[[-0.035  0.055 -0.015 -0.020  0.123  0.076]
 [ 0.041 -0.007 -0.121 -0.036  0.057  0.064]] ⇒ 0.123

[[ 11.90 -14.32   1.13   1.94 -11.54   8.92  -2.67]
 [ 10.03   3.76  14.93  11.76   6.95  11.23  -8.20]] ⇒ 8.92

[[-1.159  1.724 -0.055  1.844]
 [-0.139  0.580  0.137  0.610]] ⇒ -0.055

[[ 0.16 -1.21  0.68 -0.63 -0.61]
 [-0.20 -1.02  1.36 -1.10 -0.08]] ⇒ -0.63

[[ -7.1  -2.1  -1.7  -0.6 -21.0  -3.2 -10.8]
 [  7.9  -8.3  12.3  -7.9 -17.8  -7.1  -5.9]] ⇒ -3.2

[[-0.055  0.154 -0.022 -0.118]
 [-0.068 -0.052 -0.046 -0.050]] ⇒ -0.022

[[ 11.3   0.5   4.2 -12.3   2.3   2.3  13.2]
 [-11.6  -6.2  -8.0  -0.1  -7.0  -7.4 -13.1]] ⇒ 2.3

[[ 0.07 -0.08  0.03  0.21 -0.21  0.18 -0.03]
 [ 0.21  0.07 -0.18 -0.21 -0.15  0.00  0.11]] ⇒ 0.18
---
[[-0.138 -0.174  0.203  0.044  0.212]
 [-0.114 -0.167  0.201  0.034  0.203]
 [-0.124 -0.190  0.182  0.006  0.225]]	-0.167

[[ 0.114  0.060 -0.146  0.181  0.077]
 [ 0.095 -0.010 -0.185  0.217  0.009]]	0.060

[[ -9.70  -8.43  15.84 -10.07]
 [-11.90 -11.29 -12.71 -11.85]]	-8.43

[[ 194.748 -161.677   59.664    3.487  -71.922]
 [  23.663  175.242 -127.219   48.149  -69.946]
 [  22.687  -15.501  220.032 -214.189  194.998]]	175.242

[[  5.11 -14.15   1.70  22.62  -7.18  13.78]
 [ -6.17  11.85  11.15  -9.37  14.43  -5.93]
 [ 14.23 -14.41 -10.04  16.19  -4.07  12.09]]	11.85

[[-164.9  -49.8   88.2  -41.7 -154.0  143.9]
 [ 182.9   57.1  -93.7  177.8    6.9  -71.4]]	-49.8

[[-0.07 -0.14 -0.11 -0.16 -0.16  0.20]
 [-0.07 -0.15 -0.18 -0.15 -0.15  0.01]]	-0.14

[[ 0.9 -0.1 -0.1  0.7]
 [-0.7  1.8  1.7 -1.1]]	-0.1

[[  2.3   8.6  11.4 -13.1  -3.6]
 [ -3.9  12.3  12.7 -17.2  -5.9]
 [ -1.6  10.4  12.1 -16.1  -5.1]]	12.3

[[-0.04  0.00 -0.22  0.04 -0.14 -0.16]
 [-0.06  0.15 -0.12 -0.09 -0.13  0.07]]	0.00
---
(-7, 40, 73, 49) >> -7, 49
(-59, -67, -73, -61) >> -59, -61
(-71, 35, -18, -31, -51, -21, 31) >> -71, 31
(2, 12, -22, 44, 13, 70, 36) >> 2, 36
(-20, -50, 70, -3, -14) >> -20, -14
((10, 13, 20, -40, 19, 2, -71), (2, 39, -73, -31, -14, -10, -6), (-24, 17, -51, 44, 6, 4, -47)) >> 10, -47
---
[[ 13  11  25   7  -1  -9]
 [ 21  -8  13   0  -6  -7]
 [ -1  12  21  -8  -9  13]
 [-34  23  -4  -3  11  36]
 [-17  21  -6  18  26   9]
 [ 19   0   9  14  10 -14]
 [ 20 -18  -1   0  -1  -3]] ==> 19

[[ 271 -105 -235  -15   82 -338  -33  -37   76 -281 -159   90   53   -1
   133]
 [ 387  584 -431  224  865 -364 -221 -331 -238  -98   21 -123   65  362
  -146]
 [ 297  288 -242  151  360 -167 -195  -40  142 -131 -175   63 -106  -16
   174]
 [ 310   71 -263   36  -27 -133  -25  -43  178 -101 -175   85 -106  -42
   200]
 [ 125  522 -205  134  112  125   75 -113  129  160  -28  126  -69  278
   208]
 [-349 -383  905 -403 -728   34 -286  195  279 -246   87  302  115 -283
   147]
 [-199 -127 -431 -403 -728 -307  481  -29   55 -278  830 -123  416 -256
   112]
 [-319   44  169 -252 -520  158   79 -263   95  -92  464  -25  244 -219
   -16]
 [ 228  553  307  195  768 -301 -380  233 -238  144  -32  431  318  432
  -147]
 [-349 -383  906  109 -114   72 -380 -331  108 -103 -107  543  134 -283
  -147]
 [   7 -254  -34 -366 -487 -364  284  461  159 -281  -17  159   39 -178
   172]] ==> -349

[[ 24   0  -4  18  20  -6   5]
 [ 20  23 -38  30  -6  17  13]
 [ 17  23   6  16  14   6   7]
 [ 19  11  33  23   8  -3   4]
 [ 18  12  25   9  18  -2  32]
 [  6  11  16  11   8  15   8]
 [ 12  21   5   1   5  19  20]
 [ 12  12   8   2  11  22  21]
 [  6  17  12   1   7  19  10]
 [ 14   6  19   4 -12   1 -23]] ==> 6

[[-125    5   70 -355   31 -561  -77 -436 -272  257 -197  338]
 [-168  208 -158  -26 -411 -668 -520 -883 -296  103 -213 -168]
 [ 261  -21 -533  238  166 -185 -496 -797  127  269  320   58]
 [  58   95 -360  274 -273 -667 -386 -426 -494 -179  551   78]
 [  87  149  -79  404 -253 -221 -238 -804 -475   94    8 -574]
 [ -16  -74 -216  202 -372 -292  334 -618 -684  463 -414  -73]] ==> 87

[[361  90  70 148 284 410 254 325 673  53  59]
 [ 35 148 215  89  37  36  34  36  60 549 238]
 [ 41 455 388  55  61  34 100  42  61 702 501]
 [105  40 411 273  59 420  56  50 267  41 333]
 [723 808 313  57  49 602 902 502 525  57 513]] ==> 105

[[4784 6233 2518 7647 5619 4955 5496 7563 5734]
 [3186 6480 7562 8409 5593 6422 6673 7435 6736]
 [5266 6711 4433 3544 6011 8187 6031 7953 6660]
 [4397 5891 6568 6013 7992 6198 7395 6976 6021]
 [7549 6356 6151 5499 7010 6674 6737 6169 3359]] ==> 4397

[[4828 7244 7496 6346 6637 2145 7860]
 [6089 8324 7490 7650 6321 2569 6822]
 [5685 7717 8388 6616 5566 1595 6191]
 [5988 8166 7518 6967 6486 2840 6360]
 [5159 7490 7447 6514 6522 3114 6976]
 [6073 8947 7369 7632 6264 2813 6581]
 [4932 7023 7436 6343 6659 2727 7907]] ==> 6073

[[11 44 52 65 60 64 70 69 74 73]
 [55 17 10 10 13  9  9  9  8  8]
 [12 19 14 11 21 17 24 12 32 10]
 [42 10  8  8  9  8  8  8  8  8]
 [15 37 40 41 37 46 58 43 70 44]
 [10 17 10 10 16 13 18 11 29  8]
 [39 73 75 75 74 75 75 75 75 75]
 [22 39 37 27 28 35 47 24 50 13]] ==> 39
---
[[ 16.72  15.94  16.90  18.60]
 [ 10.19  10.02  11.05  12.26]
 [-15.73 -16.32 -14.59 -15.98]] Out: 18.60, -16.32

[  4.656  17.246  16.060 -17.544  -2.667 -16.501   2.109] Out: 17.246, -17.544

[-0.09 -0.08 -0.14  0.02 -0.11  0.13] Out: 0.13, -0.14

[[-0.116  0.129  0.118 -0.178]
 [ 0.049 -0.193 -0.206  0.092]] Out: 0.129, -0.206

[[ -77.6   -4.1  141.3   20.6  151.4  -81.3]
 [ 115.1 -105.2 -153.2   54.6 -171.6  147.8]
 [ 113.2  135.2  -41.9  -60.5 -201.9 -203.9]] Out: 151.4, -203.9

[[-13.84  -1.21  -1.41  12.32  -4.54   3.07]
 [-11.38  -1.16  -1.41  -5.98  -3.05  -3.61]
 [-23.91  12.69  -6.71   1.20 -10.50   9.80]] Out: 12.69, -23.91

[-13.40 -13.10   4.17  10.69] Out: 10.69, -13.40

[ 10.372  -6.698 -16.084  -2.449] Out: 10.372, -16.084
